Here is a tiny trained network, its code and every weight. The questions are about switching its units off for an input and a class, where a switched-off unit gives its printed mean instead of its output.

import numpy as np


def w(rows, s, z=0):
    codes = np.array(rows[::2]) - 128.0
    scale = np.full(codes.shape[1], s)
    scale[-1] = z or s
    return codes * scale


def f(y):
    return y / 2 * (1 + np.tanh(0.7978845608 * (y + 0.044715 * y**3)))


def log_softmax(a):
    a = a - a.max(-1, keepdims=True)
    return a - np.log(np.exp(a).sum(-1, keepdims=True))


def net(x, mask):
    res = np.array(x, float).reshape(1, 6) / 4 @ E
    y = f(res @ A[0][:, :-1].T + A[0][:, -1])
    res = res + np.where(mask, y, B[0][:, -1]) @ B[0][:, :-1]
    return log_softmax(res[-1] @ U[:, :-1].T + U[:, -1])


A, B = {}, {}
E = w([
[128,133,129,126,128],'x0',
[7,96,174,118,58],'x1',
[210,74,134,94,2],'x2',
[129,127,129,130,130],'x3',
[172,206,219,178,121],'x4',
[154,71,179,59,227],'x5',
],0.0081)
A[0] = w([
[87,122,181,87,122,183],'n1',
[98,161,124,131,158,82],'n2',
[103,94,72,45,117,106],'n3',
[150,125,139,35,142,165],'n4',
[146,76,135,127,181,83],'n5',
[178,145,183,187,117,122],'n6',
[149,144,179,160,123,105],'n7',
[142,91,168,34,106,160],'n8',
[172,77,111,159,75,127],'n9',
[123,106,213,76,177,158],'n10',
[174,134,105,128,168,118],'n11',
[159,140,152,29,160,126],'n12',
[179,128,90,196,91,123],'n13',
[92,97,161,123,108,188],'n14',
[121,214,150,97,137,168],'n15',
[168,122,124,112,91,109],'n16',
[102,155,95,103,186,140],'n17',
[128,78,166,107,188,84],'n18',
[141,145,251,142,143,204],'n19',
[82,108,179,96,118,86],'n20',
[173,78,139,128,99,130],'n21',
[118,108,60,107,124,68],'n22',
[101,192,96,171,90,133],'n23',
[162,142,182,179,109,137],'n24',
[105,159,92,139,190,60],'n25',
[86,91,161,155,115,93],'n26',
[99,118,82,98,142,106],'n27',
[181,121,192,88,75,112],'n28',
[109,153,137,147,181,101],'n29',
[131,175,70,143,105,110],'n30',
[135,88,171,128,165,113],'n31',
[94,128,161,72,64,102],'n32',
[218,136,99,104,104,150],'n33',
[91,70,65,66,101,120],'n34',
[156,105,135,120,89,67],'n35',
[126,117,188,132,157,80],'n36',
[85,111,151,129,97,97],'n37',
[123,106,49,112,113,81],'n38',
[106,100,105,92,47,249],'n39',
[80,191,134,123,151,103],'n40',
[61,155,228,101,72,230],'n41',
[134,112,136,73,147,75],'n42',
[157,69,138,91,73,98],'n43',
[146,157,101,135,154,185],'n44',
[196,182,118,114,149,254],'n45',
[146,94,197,103,161,131],'n46',
[134,84,56,61,129,148],'n47',
],0.013,0.0048)
B[0] = w([
[185,166,85,125,156,183],'n1',
[94,172,190,143,145,153],'n2',
[193,111,121,104,100,202],'n3',
[110,166,103,176,127,190],'n4',
[144,135,122,118,86,168],'n5',
[184,42,124,114,106,196],'n6',
[243,53,158,93,124,160],'n7',
[95,176,127,173,172,206],'n8',
[103,188,147,137,191,207],'n9',
[111,180,91,198,93,212],'n10',
[177,194,106,58,140,186],'n11',
[141,183,91,167,65,192],'n12',
[133,170,127,153,148,207],'n13',
[223,152,95,113,220,179],'n14',
[118,52,163,153,157,176],'n15',
[73,129,182,118,169,176],'n16',
[122,130,150,185,148,193],'n17',
[103,163,141,177,94,183],'n18',
[219,64,92,159,124,230],'n19',
[181,180,121,55,107,164],'n20',
[50,167,179,142,209,190],'n21',
[180,75,227,119,100,164],'n22',
[104,167,107,198,61,192],'n23',
[178,103,154,172,161,186],'n24',
[152,163,185,105,165,181],'n25',
[171,159,124,78,121,153],'n26',
[192,39,224,161,130,162],'n27',
[32,112,204,172,165,208],'n28',
[57,140,156,130,120,176],'n29',
[119,141,103,131,2,172],'n30',
[104,159,126,161,87,161],'n31',
[121,166,105,94,135,180],'n32',
[120,179,96,118,187,240],'n33',
[191,135,153,176,135,221],'n34',
[27,146,206,108,141,159],'n35',
[135,143,154,168,120,151],'n36',
[178,217,111,47,140,158],'n37',
[201,141,221,184,142,178],'n38',
[119,102,102,185,176,250],'n39',
[88,131,210,146,201,172],'n40',
[223,123,79,120,210,238],'n41',
[142,127,141,146,46,147],'n42',
[38,171,147,124,142,207],'n43',
[127,147,116,92,188,182],'n44',
[140,108,84,84,160,255],'n45',
[102,151,96,185,28,185],'n46',
[217,66,151,162,137,221],'n47',
],0.0053,0.0086)
U = w([
[78,150,214,139,183,59],'0',
[199,39,171,164,109,62],'1',
[127,185,63,190,36,74],'2',
[127,101,61,160,167,228],'3',
[172,183,71,45,163,64],'4',
[134,115,105,141,139,250],'5',
[118,81,108,45,80,134],'6',
[59,43,183,5,10,3],'7',
],0.012,0.0066)

Each question gives the input, the list of numbers given to net, and the class t.
The units are the neurons (one row each of A and B). Each row of codes is followed by its name. A weight is (code - 128) times the scale printed after its matrix; where a second scale follows, it is the last column's (A, B and U).
mask holds one flag per neuron, in row order. A switched-off neuron (its flag False) gives its mean, the last column of its row in B, instead of its output. The means were averaged over made-up inputs and are rounded, as every weight is.
A unit's drop is (log p(t) with every unit on - log p(t) with that unit switched off) / (log p(t) with every unit on - log p(t) with every unit switched off).
The circuit of an input: a set's keep is (log p(t) with only the set's units on - log p(t) with every unit switched off) / (log p(t) with every unit on - log p(t) with every unit switched off). Starting from the 12 units with the biggest drops (on a tie, the unit counted first), units are removed one at a time, each time the one whose removal leaves the highest keep (on an exact tie, the one counted first), for as long as the keep stays at least 0.8.
circuit, biggest first: the units of the circuit, biggest drop first
k most important neurons: the k neurons with the biggest drops, biggest first
drop when u is switched off: that unit's drop, to one decimal
input [6,1,-5,-4,6,8], class 2: circuit, biggest first -> [n10 n46 n12]
input [4,6,6,3,5,-5], class 0: circuit, biggest first -> [n28]
input [0,8,-4,3,-5,5], class 4: circuit, biggest first -> [n20 n37 n1]
input [-8,6,7,2,5,-6], class 3: circuit, biggest first -> [n41 n39]
input [-8,4,-6,6,8,4], class 1: circuit, biggest first -> [n19 n7]
input [5,1,3,-5,-8,-8], class 1: circuit, biggest first -> [n22 n38]
input [7,7,5,-7,3,-3], class 3: 2 most important neurons -> [n39 n28]
input [-5,6,3,-4,-6,-3], class 1: circuit, biggest first -> [n34 n47]
input [-8,8,-3,0,6,8], class 2: 2 most important neurons -> [n10 n46]
input [-6,-7,5,-4,8,-6], class 1: 3 most important neurons -> [n6 n7 n24]
input [8,-3,8,-5,8,3], class 0: 2 most important neurons -> [n28 n21]
input [0,8,7,-8,-2,-1], class 4: 2 most important neurons -> [n41 n37]
input [8,6,-7,-1,6,-6], class 3: 3 most important neurons -> [n41 n19 n28]
input [8,8,0,1,8,4], class 1: circuit, biggest first -> [n19]
input [-2,-3,-3,-7,8,-6], class 1: drop when n6 is switched off -> 0.1
input [0,-8,6,3,1,-1], class 4: drop when n45 is switched off -> 0.3
input [3,7,1,-4,0,4], class 4: drop when n32 is switched off -> 0.0
input [1,7,3,-5,1,2], class 4: drop when n41 is switched off -> 0.1
